[[ 3.84  0.47  2.50  0.62 -0.03 -1.77 -3.36 -0.08  1.17 -4.26 -1.08  0.48
   0.99]
 [-1.45  1.90 -0.60 -3.69 -1.50 -0.44 -2.87 -2.28 -5.07  3.46  2.33  2.03
  -2.75]
 [-0.88 -5.26  0.14 -2.02  0.88 -1.65  2.19 -2.69  2.52  2.53  0.98  0.58
   5.48]
 [ 6.52 -0.12  4.37 -0.69 -0.53 -3.51 -6.35 -1.34  1.58 -8.33 -3.38  1.06
   1.37]
 [ 2.55  1.81  2.55  4.16  1.19  0.44 -0.86  3.45  1.80 -0.82  3.37 -0.83
   2.25]
 [ 5.88  1.39  4.93  1.76  0.75 -2.26 -4.64  0.51  1.89 -5.97 -0.26  0.79
   1.66]
 [-2.09  0.47  4.60  0.89  1.80  3.66  1.64  5.92  0.03 -0.95  3.04 -3.31
  -0.42]]
:
[[-2.09  0.47  4.60  0.89  1.80  3.66  1.64  5.92  0.03 -0.95  3.04 -3.31
  -0.42]
 [ 5.88  1.39  4.93  1.76  0.75 -2.26 -4.64  0.51  1.89 -5.97 -0.26  0.79
   1.66]
 [ 2.55  1.81  2.55  4.16  1.19  0.44 -0.86  3.45  1.80 -0.82  3.37 -0.83
   2.25]
 [ 6.52 -0.12  4.37 -0.69 -0.53 -3.51 -6.35 -1.34  1.58 -8.33 -3.38  1.06
   1.37]
 [-0.88 -5.26  0.14 -2.02  0.88 -1.65  2.19 -2.69  2.52  2.53  0.98  0.58
   5.48]
 [-1.45  1.90 -0.60 -3.69 -1.50 -0.44 -2.87 -2.28 -5.07  3.46  2.33  2.03
  -2.75]
 [ 3.84  0.47  2.50  0.62 -0.03 -1.77 -3.36 -0.08  1.17 -4.26 -1.08  0.48
   0.99]]

[[-6.89 -8.07  8.18]
 [-5.75 -4.77 -8.43]
 [ 3.76  4.87 -7.12]]
:
[[ 3.76  4.87 -7.12]
 [-5.75 -4.77 -8.43]
 [-6.89 -8.07  8.18]]

[[ 1.72  1.73 -2.80  0.36  0.72]
 [ 3.42 -2.10  3.23 -2.19  6.34]
 [-2.04  4.03 -2.42  0.36 -1.53]
 [ 2.06 -2.49 -3.17 -0.35  1.09]
 [ 0.69 -0.57  2.85 -0.77  0.72]
 [ 5.47  4.03  1.35  1.08 -2.28]
 [-1.35 -0.95  2.48  0.22 -1.16]
 [ 1.04 -4.02 -0.91 -1.34  3.34]
 [-1.69  0.58 -2.42  0.51 -1.53]]
:
[[-1.69  0.58 -2.42  0.51 -1.53]
 [ 1.04 -4.02 -0.91 -1.34  3.34]
 [-1.35 -0.95  2.48  0.22 -1.16]
 [ 5.47  4.03  1.35  1.08 -2.28]
 [ 0.69 -0.57  2.85 -0.77  0.72]
 [ 2.06 -2.49 -3.17 -0.35  1.09]
 [-2.04  4.03 -2.42  0.36 -1.53]
 [ 3.42 -2.10  3.23 -2.19  6.34]
 [ 1.72  1.73 -2.80  0.36  0.72]]

[[-4.11 -0.12 -2.64 -2.61 -0.38 -6.45  8.80 -4.19 -0.25 -0.17  3.71  4.38
  -1.43 -4.99  2.12  1.07]
 [-2.85 -0.58  4.21 -3.59  1.93 -3.50  6.21 -5.66  1.52  1.79  4.79 -0.99
   3.19 -2.91 -7.04  4.66]
 [-0.44  0.77 -5.11 -4.10  0.22  1.63 -1.24  4.15 -2.02  4.26  3.68  0.91
  -1.69 -3.06 -0.91 -0.80]]
:
[[-0.44  0.77 -5.11 -4.10  0.22  1.63 -1.24  4.15 -2.02  4.26  3.68  0.91
  -1.69 -3.06 -0.91 -0.80]
 [-2.85 -0.58  4.21 -3.59  1.93 -3.50  6.21 -5.66  1.52  1.79  4.79 -0.99
   3.19 -2.91 -7.04  4.66]
 [-4.11 -0.12 -2.64 -2.61 -0.38 -6.45  8.80 -4.19 -0.25 -0.17  3.71  4.38
  -1.43 -4.99  2.12  1.07]]

[[ 2.41  2.04]
 [-8.71 -6.67]]
:
[[-8.71 -6.67]
 [ 2.41  2.04]]

[[-2.13 -3.41 -5.96 -2.28  0.89  2.59]
 [-0.24 -3.79 -4.22  0.02 -0.26 -2.73]
 [ 0.40  4.29  0.98  0.17  2.42 -3.88]
 [-0.66  1.04  1.18  4.82  5.96 -3.19]
 [ 1.10 -7.06 -0.73  2.03 -3.60  0.13]
 [-0.95 -7.06  1.90 -0.66 -0.61  1.02]
 [ 2.28 -7.61 -0.12 -5.37 -5.54  1.14]
 [ 3.22  0.33  1.42  2.62 -6.17 -2.80]
 [-4.96 -0.18  3.72 -0.75  1.63  0.04]
 [-0.15 -5.11  1.76 -0.49 -4.63  0.52]]
:
[[-0.15 -5.11  1.76 -0.49 -4.63  0.52]
 [-4.96 -0.18  3.72 -0.75  1.63  0.04]
 [ 3.22  0.33  1.42  2.62 -6.17 -2.80]
 [ 2.28 -7.61 -0.12 -5.37 -5.54  1.14]
 [-0.95 -7.06  1.90 -0.66 -0.61  1.02]
 [ 1.10 -7.06 -0.73  2.03 -3.60  0.13]
 [-0.66  1.04  1.18  4.82  5.96 -3.19]
 [ 0.40  4.29  0.98  0.17  2.42 -3.88]
 [-0.24 -3.79 -4.22  0.02 -0.26 -2.73]
 [-2.13 -3.41 -5.96 -2.28  0.89  2.59]]

[[ 6.54 -3.33  1.19]
 [-2.29  6.97 -1.24]]
:
[[-2.29  6.97 -1.24]
 [ 6.54 -3.33  1.19]]

[[ 0.39  0.81]
 [-2.49  2.26]
 [ 4.68  6.55]
 [-1.93  8.38]
 [ 5.03 -2.20]
 [-4.06  4.57]
 [ 5.83 -0.33]
 [ 6.43 -5.48]]
:
[[ 6.43 -5.48]
 [ 5.83 -0.33]
 [-4.06  4.57]
 [ 5.03 -2.20]
 [-1.93  8.38]
 [ 4.68  6.55]
 [-2.49  2.26]
 [ 0.39  0.81]]
